Each row has a name. Each piece below is followed by the name of the row it came from, unless a question asks for something else. Each question is about the rows just above it.

[  9 -22 -17 -36  48  11  35 -11  20 -26 -19 -25  10  -6 -19  43  37  31
 -28  -8  20 -23 -10  10 -13  28   6   2  26  -8  -7  40  -1  14   2 -43
 -22  12  -6  -4 -42  -4 -13]  (131)
[-30  37  26  51 -79 -13 -34  37 -57  38  31  68  41  62  34  12 -63  -7
  12  29  -1 -52  38 -52 -72  -8  -9  57  -5 -28 -21   7 -23 -58 -25  42
   2 -65 -11 -36 -11  -3 -16]  (124)
[ 22 -23 -18 -13  13 -16  29 -26  23   0   7 -66 -29   0  -7  33  11  20
  -8 -21  28   1 -31  19 -25  41   6   9  36  12  10  28  14  11   1 -47
  -4  -2  -6 -24 -32   3   2]  (79)
[ -17    0   -1  -25   40   33   17   21  -12  -30  -26   53   65   16
  -16   43   27 -104   15  -36   53  -58   37   35  -28    4    0   16
    7  -40  -31   41  -26  -10   -7  -12  -34   -1   -8    6  -42  -12
  -32]  (113)
[ -34   19   12   -4    6   29    7   45  -44  -15  -10   95   99   56
    0   69   -3   35  -36   37   15 -104   53  -58  -84    8   -8   58
   11  -64  -49   61  -43  -46  -25    1  -43  -43  -19  -22  -66  -16
  -49]  (68)
q: [-40 -31  41 -26 -10  -7 -12 -34  -1]
(113)
q: [  35  -36   37   15 -104   53  -58]
(68)
q: [-42 -12]
(113)

[ -15  -36   33   82  -11    6 -110    7  -25  -42] : (61)
[103 -15  34 -30  -1  59   9  65  14  10] : (148)
[-17  63  72  69  37 -17 -28  23 -13 -44] : (116)
[ 53 -50 -11 -39  17  79 -59  85 -25 -30] : (102)
[-26 -18 -27 -58 -23 -14  52 -48 -36  99] : (58)
q: [ 69  37 -17 -28]
(116)
How many entries does [-26 -18 -27 -58 -23 -14  52 -48 -36  99] have?
10
q: [-11 -39  17  79 -59  85 -25]
(102)
How many entries does [-26 -18 -27 -58 -23 -14  52 -48] have?
8

[ 80 -64  73 -37 -56 -41  40  30]  (91)
[-67  28 -25  64  12 117 -81 -43]  (109)
[-25  65  40 -31 -18 -21  64  76]  (30)
The row with [64 76] is
(30)
How many entries does [-25  65  40 -31 -18 -21  64] have?
7
Number of entries in [ 80 -64  73]:
3
q: [-25  64]
(109)
Count the entries of [-67  28 -25  64  12 117 -81]:
7

[ 12   6 -16 -46  18] -> (39)
[-10   6 -12 -33  13] -> (62)
[-107    8   -4   22  -25] -> (63)
[ -6 -12  25  49 -14] -> (209)
[-69 -14  26  85  12] -> (74)
[ -6  -5  13  52 -22] -> (25)
[  5  -7  13  38 -14] -> (83)
[-16   6  12  85 -43] -> (95)
[  8   2  -9 -27   8] -> (35)
[  5   5 -13 -36  21] -> (208)
[ -6  10 -19 -41  16] -> (31)
[ 37  -2  -6 -36  14] -> (69)
Where do [ 12   6 -16] appear?
(39)
q: [8 2]
(35)

